array([[9002, 8374, 6080, 5903, 3591, 8864, 6190],
       [1464, 7084, 7165, 9023, 7124, 4354, 7651],
       [8582, 6661, 8124, 4770, 4830, 6676, 3419]]) >> 8582

array([[ 52, 105, 108, 193, 115,  95, 234],
       [ 79, 123,  92, 239,   6, 131, 189],
       [ 73,  85, 127, 243,  58,  77, 213]]) >> 73

array([[ 91, 175,  67, 134, 224,  88],
       [ 93, 137,  62,  41,  24,  45],
       [106, 104, 167, 120,  59,  58]]) >> 106

array([[599, 949, 533, 703],
       [394, 606, 850, 192],
       [930, 597, 921, 870]]) >> 930

array([[101, 528, 224, 735],
       [215, 342, 311, 494],
       [160,  84, 449, 846]]) >> 160

array([[5, 2, 4, 3],
       [3, 7, 2, 3],
       [4, 2, 4, 3]]) >> 4

array([[4, 1, 3, 3, 3],
       [6, 6, 6, 4, 4],
       [2, 8, 2, 4, 3]]) >> 2

array([[395, 412, 340, 298],
       [336, 650, 851, 237],
       [324, 503, 422, 120]]) >> 324

array([[30, 27, 82,  7, 20, 35, 22],
       [20, 29, 29, 46, 22, 22, 23],
       [26, 32, 16, 48, 23, 20, 23]]) >> 26

array([[5570, 3168, 1957, 1639, 8733, 3899],
       [5793, 3514, 2382, 1644, 7212, 3319],
       [3673, 2416, 7460, 5447, 2080, 3491]]) >> 3673
---
Input: [-68.3 -47.0 -51.7  81.9  65.5   3.2  11.5]
Output: -68.3, 11.5

Input: [-73.1  13.4 -23.4  22.0  32.5  85.2  35.0]
Output: -73.1, 35.0

Input:
[[-81.2 -49.3 -14.2  50.4  77.1  37.5]
 [  0.4  43.0 -42.4 -42.5 -89.5  42.3]
 [-75.1 -47.2 -17.2  51.7  72.5  28.2]]
Output: -81.2, 28.2

Input:
[[ 14.8  30.8  75.5  82.3 -57.5]
 [ 45.9  67.5  46.0  -5.2  72.4]]
Output: 14.8, 72.4

Input: [ 1.9  1.9  7.7 -3.5 66.1 -9.4]
Output: 1.9, -9.4

Input: [-65.1   4.7 -60.6 -36.7   8.9  31.1]
Output: -65.1, 31.1

Input:
[[ 17.4  38.9 -58.7 -50.6   4.3]
 [  9.9  27.0 -38.3 -25.2  71.4]]
Output: 17.4, 71.4

Input: [-86.5   0.9  -1.0  60.6  67.1  13.7]
Output: -86.5, 13.7
---
[-82.9  -9.9  28.2 -24.3 -17.8] --> -17.8
[-65.6  -4.1   9.7  75.5] --> 75.5
[-32.3 -56.3  -9.7 -86.8  46.1 -24.6] --> -24.6
[-21.4  61.5 -68.6  89.3] --> 89.3
[-60.9 -64.9 -30.7 -17.7] --> -17.7
[ 18.2  16.4  41.8  10.1 -33.7 -79.9] --> -79.9
[ -1.8  -4.2 -24.1  88.7  26.8 -13.7   0.8] --> 0.8
[  3.7  41.0  67.5  37.1  48.7   5.2 -16.0] --> -16.0
---
((71, 59, 2, 29), (77, 54, 11, 41), (73, 57, 5, 33)) -> 11
(940, 78, 500, 710, 537, 323) -> 500
((0, 5, -14, -9, -5), (21, 35, -32, -16, 1)) -> -14
(-617, 786, -206, 717, -978, -906) -> -617
(158, 769, 758, 505) -> 758
(531, -743, -874, -229) -> -229
(223, 238, 156, 151, 28, 25) -> 151
---
[[1740 1060 2251 4132 5676 6389 6286]
 [3513 1196 1194 2760 4135 5822 6354]
 [8182 7311 4442 1750 1351 2238 4076]] Answer: 2760

[88 54 90 93 10  9 25] Answer: 93

[4 2 7 2 8] Answer: 7

[759 767 706 280  94 813 368] Answer: 280

[[83  4 60 15 38]
 [70 33 62 21 24]
 [22 74 28 81 46]] Answer: 62

[248 894 511 402  64] Answer: 511

[8 7 6 2 6] Answer: 6

[ 42  20  -8 -13 -33 -15   3] Answer: -13
---
[[-35.0   7.0  23.3  20.2 -41.3  58.3]
 [  7.8 -27.4 -23.9 -88.2 -72.3   8.7]
 [  8.0 -45.1  -3.8  -7.8  79.7  59.1]] value 7.8

[[ 25.4  46.0  82.2 -25.0  64.9 -22.8]
 [-49.4   6.5  -8.7  35.4 -23.8 -31.7]] value 25.4

[[ 7.8  4.9  6.0 81.4 -0.9  8.5]
 [44.0  1.4 18.3 19.4  3.0 25.5]] value 7.8

[[ 30.6  38.2  68.6  16.1 -46.2 -62.7]
 [-30.8 -36.7 -71.1 -14.8  44.7  60.7]
 [ 33.5  37.6  79.6  14.2 -46.2 -63.0]] value -30.8

[[ 39.2  38.1  -8.5 -74.6 -27.1]
 [  5.9  -5.6 -20.6 -46.6 -51.1]] value 39.2

[[-61.6  33.8 -47.8 -41.2 -62.9  47.3]
 [-37.0 -44.1 -27.5  89.1  -0.4  57.2]] value -61.6
---
[-40.2  71.6  -1.2  22.3  27.7   3.1]	-40.2, 3.1

[ 59.6  86.9  52.0 -84.7 -51.1]	59.6, -51.1

[-23.1  36.1 -48.8 -39.9  68.7  -6.1]	-23.1, -6.1

[[ 37.9   0.6  -8.3 -28.2]
 [-87.1 -23.1  -0.4  84.3]]	37.9, 84.3

[[-35.8 -14.1 -22.7 -34.1]
 [-40.6  27.6 -20.7 -77.7]
 [  2.5  20.1   4.0 -13.8]]	-35.8, -13.8

[-30.3  51.3  75.5 -33.6]	-30.3, -33.6

[  1.9 -59.1  51.9 -73.4 -11.6]	1.9, -11.6

[ 44.7 -72.8  81.9  27.1  23.3 -48.1]	44.7, -48.1

[ 11.9 -50.5 -46.0   1.2  64.3]	11.9, 64.3

[[-25.7   0.9 -21.8 -72.6]
 [ -3.4  -2.8  18.1   0.5]
 [ -0.7  -4.5  18.6   3.1]]	-25.7, 3.1
